Here is a tiny trained network, its code and every weight. The questions are about switching its units off for an input and a class, where a switched-off unit gives its printed mean instead of its output.

import numpy as np


def w(rows, s, z=0):
    codes = np.array(rows[::2]) - 128.0
    scale = np.full(codes.shape[1], s)
    scale[-1] = z or s
    return codes * scale


def f(y):
    return y / 2 * (1 + np.tanh(0.7978845608 * (y + 0.044715 * y**3)))


def log_softmax(a):
    a = a - a.max(-1, keepdims=True)
    return a - np.log(np.exp(a).sum(-1, keepdims=True))


def net(x, mask):
    res = np.array(x, float).reshape(1, 4) / 4 @ E
    y = f(res @ A[0][:, :-1].T + A[0][:, -1])
    res = res + np.where(mask, y, B[0][:, -1]) @ B[0][:, :-1]
    return log_softmax(res[-1] @ U[:, :-1].T + U[:, -1])


A, B = {}, {}
E = w([
[253,24,126,58,82,206,49],'x0',
[107,181,5,192,21,189,97],'x1',
[203,143,136,231,149,32,13],'x2',
[161,223,152,25,48,50,120],'x3',
],0.0057)
A[0] = w([
[110,170,38,167,44,171,121,121],'n1',
[19,214,131,186,179,50,191,10],'n2',
[139,91,208,84,209,87,153,98],'n3',
[138,94,224,86,212,90,155,88],'n4',
[156,211,154,35,48,72,117,113],'n5',
[179,153,132,237,160,32,39,71],'n6',
[91,11,104,227,227,223,137,6],'n7',
[176,150,129,220,156,45,42,98],'n8',
[253,13,127,54,84,195,47,47],'n9',
[142,89,215,78,206,90,151,102],'n10',
[141,87,225,84,206,87,158,102],'n11',
[105,31,105,207,203,206,132,88],'n12',
[50,128,125,59,121,205,222,70],'n13',
[106,176,15,181,20,180,123,35],'n14',
[167,223,166,15,27,61,121,57],'n15',
[62,127,120,63,116,195,223,79],'n16',
[51,129,122,60,120,199,225,69],'n17',
[144,92,215,82,202,92,152,102],'n18',
[177,152,139,226,154,47,36,82],'n19',
[140,86,224,76,211,87,153,84],'n20',
],0.0057,0.002)
B[0] = w([
[114,140,73,129,81,162,71,189],'n1',
[92,207,201,191,73,177,196,203],'n2',
[115,143,81,140,72,154,87,177],'n3',
[117,148,74,142,58,154,77,181],'n4',
[146,95,89,170,181,42,160,197],'n5',
[179,81,161,75,70,162,149,214],'n6',
[170,101,76,183,135,14,181,203],'n7',
[168,87,158,83,89,159,143,206],'n8',
[46,254,224,250,90,165,238,255],'n9',
[116,146,78,146,77,149,86,180],'n10',
[123,141,89,139,94,148,96,184],'n11',
[152,108,90,173,162,39,170,191],'n12',
[176,81,154,87,81,136,142,191],'n13',
[109,146,62,141,39,152,65,199],'n14',
[157,89,73,192,178,21,184,210],'n15',
[176,81,152,82,76,143,141,186],'n16',
[187,79,160,76,70,145,147,190],'n17',
[114,147,79,142,80,148,90,177],'n18',
[188,71,174,55,57,165,154,207],'n19',
[115,148,73,147,62,149,82,184],'n20',
],0.0082,0.0059)
U = w([
[71,220,232,182,118,173,186,112],'0',
[108,135,28,120,99,167,10,128],'1',
[186,30,197,35,106,160,138,119],'2',
[144,87,69,155,182,20,157,124],'3',
[96,123,142,89,233,149,61,246],'4',
[92,124,157,85,223,143,70,80],'5',
[84,124,160,87,246,145,74,76],'6',
],0.011,0.012)

Each question gives the input, the list of numbers given to net, and the class t.
The units are the neurons (one row each of A and B). Each row of codes is followed by its name. A weight is (code - 128) times the scale printed after its matrix; where a second scale follows, it is the last column's (A, B and U).
mask holds one flag per neuron, in row order. A switched-off neuron (its flag False) gives its mean, the last column of its row in B, instead of its output. The means were averaged over made-up inputs and are rounded, as every weight is.
A unit's drop is (log p(t) with every unit on - log p(t) with that unit switched off) / (log p(t) with every unit on - log p(t) with every unit switched off).
The circuit of an input: a set's keep is (log p(t) with only the set's units on - log p(t) with every unit switched off) / (log p(t) with every unit on - log p(t) with every unit switched off). Starting from the 12 units with the biggest drops (on a tie, the unit counted first), units are removed one at a time, each time the one whose removal leaves the highest keep (on an exact tie, the one counted first), for as long as the keep stays at least 0.8.
units of the circuit, in order: the units of the circuit, biggest drop first
most important unit: the unit with the biggest drop
k most important neurons: the k neurons with the biggest drops, biggest first
drop when u is switched off: that unit's drop, to one decimal
input [-5,-1,7,-7], class 2: units of the circuit, in order -> n19, n6
input [-6,-4,-7,1], class 2: units of the circuit, in order -> n9
input [-3,4,-3,-3], class 1: 2 most important neurons -> n9, n14
input [-6,-2,7,0], class 2: 4 most important neurons -> n9, n19, n6, n8
input [-1,6,8,-5], class 2: units of the circuit, in order -> n19, n6
input [-3,0,-3,5], class 3: units of the circuit, in order -> n9, n15
input [-1,-3,-3,0], class 4: 2 most important neurons -> n9, n19
input [0,6,8,-6], class 2: units of the circuit, in order -> n19, n6
input [-4,-6,-8,-8], class 2: 4 most important neurons -> n17, n13, n16, n15
input [-4,7,-3,2], class 1: 2 most important neurons -> n9, n14
input [1,1,7,-7], class 2: 2 most important neurons -> n19, n6
input [-6,4,7,8], class 3: 2 most important neurons -> n15, n5
input [5,2,-6,-7], class 3: 2 most important neurons -> n7, n12
input [-3,4,-5,-8], class 3: most important unit -> n7
input [-5,-1,-1,-8], class 3: 2 most important neurons -> n7, n9
input [-1,-7,-3,8], class 3: 4 most important neurons -> n15, n5, n14, n1
input [8,1,1,8], class 0: 3 most important neurons -> n9, n7, n12
input [6,-3,1,-7], class 3: 3 most important neurons -> n7, n12, n2
input [5,-4,4,-8], class 3: 2 most important neurons -> n7, n12
input [3,6,-8,-7], class 2: most important unit -> n17
input [8,4,-2,2], class 0: drop when n9 is switched off -> 0.6
input [7,0,-1,3], class 0: drop when n9 is switched off -> 0.4
input [7,-4,5,1], class 0: drop when n9 is switched off -> 1.1
